Here is a tiny trained network, its code and every weight. The questions are about switching its units off for an input and a target symbol, where a switched-off unit gives its printed mean instead of its output.

import numpy as np


def w(rows, s, z=0):
    codes = np.array(rows[::2]) - 128.0
    scale = np.full(codes.shape[1], s)
    scale[-1] = z or s
    return codes * scale


def f(y):
    return y / 2 * (1 + np.tanh(0.7978845608 * (y + 0.044715 * y**3)))


def softmax(a):
    e = np.exp(a - a.max(-1, keepdims=True))
    return e / e.sum(-1, keepdims=True)


def log_softmax(a):
    a = a - a.max(-1, keepdims=True)
    return a - np.log(np.exp(a).sum(-1, keepdims=True))


def net(x, mask):
    ids = ['αβγδλμπτφω'.index(c) for c in x.split()]
    T = len(ids)
    res = E[ids] + P[:T]
    u = 0
    for l in range(3):
        r = res
        for j in range(2):
            rows = slice(2 * j, 2 * j + 2)
            q, k, v = (r @ M[l][rows].T for M in (Q, K, V))
            z = softmax(np.where(np.tri(T) > 0, q @ k.T / 2**0.5, -1e9)) @ v
            o = O[l][rows]
            res = res + np.where(mask[u + j], z, o[:, -1]) @ o[:, :-1]
        u += 2
        y = f(res @ A[l][:, :-1].T + A[l][:, -1])
        res = res + np.where(mask[u : u + 4], y, B[l][:, -1]) @ B[l][:, :-1]
        u += 4
    return log_softmax(res[-1] @ U[:, :-1].T + U[:, -1])


Q, K, V, O, A, B = {}, {}, {}, {}, {}, {}
E = w([
[161,161,147],'α',
[31,83,9],'β',
[117,106,112],'γ',
[125,144,112],'δ',
[94,138,86],'λ',
[109,85,90],'μ',
[82,220,57],'π',
[173,205,116],'τ',
[38,144,25],'φ',
[139,93,171],'ω',
],0.016)
P = w([
[120,126,178],'0',
[91,198,111],'1',
[91,167,124],'2',
[118,163,164],'3',
[110,119,167],'4',
[113,152,141],'5',
[139,149,159],'6',
[103,138,165],'7',
[104,79,181],'8',
[121,52,245],'9',
[169,164,132],'10',
[131,186,94],'11',
[130,173,102],'12',
],0.012)
Q[0] = w([
[151,60,247],'L0H1',
[103,84,112],'L0H1',
[116,120,127],'L0H2',
[254,137,54],'L0H2',
],0.0082)
K[0] = w([
[209,194,2],'L0H1',
[213,133,157],'L0H1',
[152,145,133],'L0H2',
[150,157,25],'L0H2',
],0.0074)
V[0] = w([
[142,248,143],'L0H1',
[126,130,85],'L0H1',
[115,173,117],'L0H2',
[185,84,230],'L0H2',
],0.015)
O[0] = w([
[190,80,2,183],'L0H1',
[81,55,133,142],'L0H1',
[186,36,244,179],'L0H2',
[117,255,86,8],'L0H2',
],0.0056,0.013)
A[0] = w([
[204,161,20,3],'L0N1',
[80,59,48,5],'L0N2',
[220,122,254,242],'L0N3',
[135,112,174,45],'L0N4',
],0.0074,0.0002)
B[0] = w([
[70,142,165,141],'L0N1',
[189,202,165,253],'L0N2',
[88,253,186,180],'L0N3',
[183,155,47,140],'L0N4',
],0.0059,0.0047)
Q[1] = w([
[105,163,221],'L1H1',
[118,98,255],'L1H1',
[136,170,153],'L1H2',
[56,135,169],'L1H2',
],0.0086)
K[1] = w([
[98,102,139],'L1H1',
[157,87,2],'L1H1',
[128,200,84],'L1H2',
[110,214,130],'L1H2',
],0.0072)
V[1] = w([
[179,97,67],'L1H1',
[147,158,247],'L1H1',
[118,62,179],'L1H2',
[198,58,84],'L1H2',
],0.014)
O[1] = w([
[104,201,17,198],'L1H1',
[105,38,164,71],'L1H1',
[31,240,220,215],'L1H2',
[71,254,105,255],'L1H2',
],0.0068,0.0063)
A[1] = w([
[151,209,186,142],'L1N1',
[227,89,122,164],'L1N2',
[92,202,133,75],'L1N3',
[254,176,162,254],'L1N4',
],0.008,0.0023)
B[1] = w([
[166,45,56,226],'L1N1',
[160,65,40,142],'L1N2',
[23,2,124,255],'L1N3',
[5,104,115,175],'L1N4',
],0.0065,0.0053)
Q[2] = w([
[147,52,184],'L2H1',
[135,94,118],'L2H1',
[212,9,134],'L2H2',
[75,148,143],'L2H2',
],0.013)
K[2] = w([
[77,155,146],'L2H1',
[102,136,149],'L2H1',
[100,154,254],'L2H2',
[120,98,129],'L2H2',
],0.014)
V[2] = w([
[171,85,199],'L2H1',
[246,93,179],'L2H1',
[133,65,170],'L2H2',
[110,184,214],'L2H2',
],0.013)
O[2] = w([
[89,157,202,53],'L2H1',
[111,2,172,2],'L2H1',
[74,170,235,94],'L2H2',
[67,235,127,69],'L2H2',
],0.0072,0.014)
A[2] = w([
[81,85,254,191],'L2N1',
[109,109,46,6],'L2N2',
[26,237,48,209],'L2N3',
[105,238,147,233],'L2N4',
],0.0065,0.0021)
B[2] = w([
[11,210,41,173],'L2N1',
[90,187,228,189],'L2N2',
[245,118,238,251],'L2N3',
[207,3,81,179],'L2N4',
],0.006,0.018)
U = w([
[181,6,169,53],'α',
[127,167,203,2],'β',
[88,132,114,106],'γ',
[135,82,138,233],'δ',
[154,82,179,254],'λ',
[58,179,86,36],'μ',
[145,184,113,185],'π',
[90,90,17,129],'τ',
[213,71,254,129],'φ',
[107,49,149,98],'ω',
],0.0071,0.0033)

Each question gives the input, a string of symbols that net reads in full, and the target symbol t.
The units are the heads (2 rows each of Q, K, V and O) and the neurons (one row each of A and B). Each row of codes is followed by its name. A weight is (code - 128) times the scale printed after its matrix; where a second scale follows, it is the last column's (O, A, B and U).
mask holds one flag per unit, layer by layer, with each layer's heads first. A switched-off unit (its flag False) gives its mean, the last column of its rows in O or B, instead of its output. The means were averaged over made-up inputs and are rounded, as every weight is.
A unit's drop is (log p(t) with every unit on - log p(t) with that unit switched off) / (log p(t) with every unit on - log p(t) with every unit switched off).
The circuit of an input: a set's keep is (log p(t) with only the set's units on - log p(t) with every unit switched off) / (log p(t) with every unit on - log p(t) with every unit switched off). Starting from the 12 units with the biggest drops (on a tie, the unit counted first), units are removed one at a time, each time the one whose removal leaves the highest keep (on an exact tie, the one counted first), for as long as the keep stays at least 0.8.
circuit, biggest first: the units of the circuit, biggest drop first
top k neurons: the k neurons with the biggest drops, biggest first
heads that matter: for each layer, one digit per head in row order, 1 if its drop is at least 0.15 and else 0, layers parted by /
input φ μ μ, target φ: heads that matter : 11 / 01 / 11
input γ π π π π φ π φ λ, target μ: heads that matter : 10 / 11 / 11
input π φ β γ, target π: circuit, biggest first : (L2H1, L1H1)
input τ α μ π λ π τ, target τ: heads that matter : 11 / 01 / 01
input φ τ γ δ β δ π π φ β, target φ: top 2 neurons : (L2N1, L2N3)
input β φ μ λ π π φ φ π, target β: heads that matter : 10 / 11 / 11
input τ π α, target τ: circuit, biggest first : (L0H1, L2H2, L1H1)
input β τ δ, target β: circuit, biggest first : (L0H1, L1H1, L2H2)
input μ λ β φ λ π λ α π, target μ: top 3 neurons : (L2N1, L2N3, L1N4)
input τ μ φ γ π α τ φ β λ μ, target τ: circuit, biggest first : (L2N3, L0H1, L2H2, L1H1)
input π π π π π π π β π φ π π λ, target π: top 3 neurons : (L2N3, L0N3, L2N2)
input β π τ τ π γ φ γ, target β: circuit, biggest first : (L0H1, L2H2, L1H1)
input β λ φ τ π φ φ, target β: top 3 neurons : (L2N1, L0N2, L2N3)
input α φ φ φ τ π μ π, target α: heads that matter : 11 / 01 / 11
input τ α π β π π λ φ μ π μ, target τ: circuit, biggest first : (L0H1, L2H2, L2N3, L1H1)
input π τ λ π π φ π λ π α, target π: circuit, biggest first : (L0H1, L2H1, L1H1)
input π μ π τ β φ, target π: heads that matter : 10 / 11 / 11
input φ μ π λ μ α δ π φ δ β, target φ: top 2 neurons : (L2N3, L2N1)
input ω λ φ, target ω: top neuron : (L2N1)
input μ τ ω, target μ: top 2 neurons : (L2N1, L2N3)
input π π τ μ γ φ τ τ ω, target π: circuit, biggest first : (L0H1, L1H2, L1H1)
input α β π π γ φ ω π φ, target α: top neuron : (L1N2)
input α δ π δ, target α: circuit, biggest first : (L1H2, L0H2, L2H1)
input α μ φ β π, target α: heads that matter : 01 / 01 / 11
input π π β, target π: circuit, biggest first : (L0H1, L2H1, L1H1, L2N3)
input μ τ δ, target μ: top neuron : (L2N1)
